Below are the code and all the weights of a small trained network. Each question names an input and a class and asks about switching units off, where a switched-off unit gives its printed mean instead of its output.

import numpy as np


def w(rows, s, z=0):
    codes = np.array(rows[::2]) - 128.0
    scale = np.full(codes.shape[1], s)
    scale[-1] = z or s
    return codes * scale


def f(y):
    return np.maximum(y, 0)


def log_softmax(a):
    a = a - a.max(-1, keepdims=True)
    return a - np.log(np.exp(a).sum(-1, keepdims=True))


def net(x, mask):
    res = np.array(x, float).reshape(1, 8) / 4 @ E
    y = f(res @ A[0][:, :-1].T + A[0][:, -1])
    res = res + np.where(mask, y, B[0][:, -1]) @ B[0][:, :-1]
    return log_softmax(res[-1] @ U[:, :-1].T + U[:, -1])


A, B = {}, {}
E = w([
[86,165,57,201],'x0',
[157,151,109,77],'x1',
[83,180,137,110],'x2',
[25,81,169,77],'x3',
[140,226,231,38],'x4',
[1,162,6,86],'x5',
[183,206,185,189],'x6',
[67,87,221,185],'x7',
],0.0054)
A[0] = w([
[132,214,37,77,196],'N1',
[173,133,122,175,189],'N2',
[171,166,8,93,127],'N3',
[49,172,139,93,253],'N4',
[157,42,151,58,249],'N5',
[147,137,111,146,38],'N6',
[56,112,117,167,156],'N7',
[203,225,186,130,123],'N8',
[156,179,142,125,41],'N9',
[164,89,111,193,152],'N10',
[236,136,134,140,249],'N11',
[205,240,205,117,171],'N12',
[31,75,241,52,168],'N13',
[153,140,114,172,51],'N14',
[180,30,145,135,223],'N15',
],0.013,0.0026)
B[0] = w([
[209,192,109,39,244],'N1',
[136,62,137,107,197],'N2',
[190,196,31,147,242],'N3',
[138,7,98,131,211],'N4',
[242,171,142,134,216],'N5',
[108,106,132,112,143],'N6',
[133,64,90,181,200],'N7',
[99,162,81,209,233],'N8',
[102,123,119,151,158],'N9',
[175,117,189,122,208],'N10',
[109,122,122,211,241],'N11',
[95,188,60,188,254],'N12',
[64,180,63,54,237],'N13',
[111,93,110,96,163],'N14',
[215,186,209,169,224],'N15',
],0.02,0.0086)
U = w([
[157,64,186,160,182],'0',
[180,175,60,219,211],'1',
[103,159,192,165,4],'2',
[65,118,100,117,97],'3',
[93,175,214,108,32],'4',
[201,112,225,71,2],'5',
[183,155,91,2,215],'6',
[109,32,74,100,46],'7',
],0.0083,0.0036)

Each question gives the input, the list of numbers given to net, and the class t.
The units are the neurons (one row each of A and B). Each row of codes is followed by its name. A weight is (code - 128) times the scale printed after its matrix; where a second scale follows, it is the last column's (A, B and U).
mask holds one flag per neuron, in row order. A switched-off neuron (its flag False) gives its mean, the last column of its row in B, instead of its output. The means were averaged over made-up inputs and are rounded, as every weight is.
A unit's drop is (log p(t) with every unit on - log p(t) with that unit switched off) / (log p(t) with every unit on - log p(t) with every unit switched off).
The circuit of an input: a set's keep is (log p(t) with only the set's units on - log p(t) with every unit switched off) / (log p(t) with every unit on - log p(t) with every unit switched off). Starting from the 12 units with the biggest drops (on a tie, the unit counted first), units are removed one at a time, each time the one whose removal leaves the highest keep (on an exact tie, the one counted first), for as long as the keep stays at least 0.8.
units of the circuit, in order: the units of the circuit, biggest drop first
top k neurons: the k neurons with the biggest drops, biggest first
drop of u: that unit's drop, to one decimal
input [7,7,6,-3,1,4,0,-8], class 6: units of the circuit, in order => N1
input [-6,3,5,8,-7,-3,4,1], class 6: units of the circuit, in order => N13, N8
input [-5,6,5,-3,-4,-5,-7,0], class 5: units of the circuit, in order => N12, N8, N15
input [6,-1,3,6,6,-7,-4,3], class 3: units of the circuit, in order => N1, N13, N3
input [1,-2,-6,3,-3,-2,5,2], class 5: units of the circuit, in order => N12, N8, N3
input [8,0,8,8,1,7,-2,2], class 7: top 2 neurons => N4, N7
input [2,1,-2,2,-8,-8,0,-4], class 0: top 2 neurons => N1, N11
input [-4,-8,-4,3,-1,-1,4,3], class 6: top 2 neurons => N13, N8
input [-7,-5,0,3,1,3,-3,6], class 6: drop of N13 => 0.5
input [-3,-8,8,-4,-2,2,-3,4], class 3: drop of N8 => -0.1
input [3,7,1,6,7,6,5,3], class 7: drop of N1 => -0.2
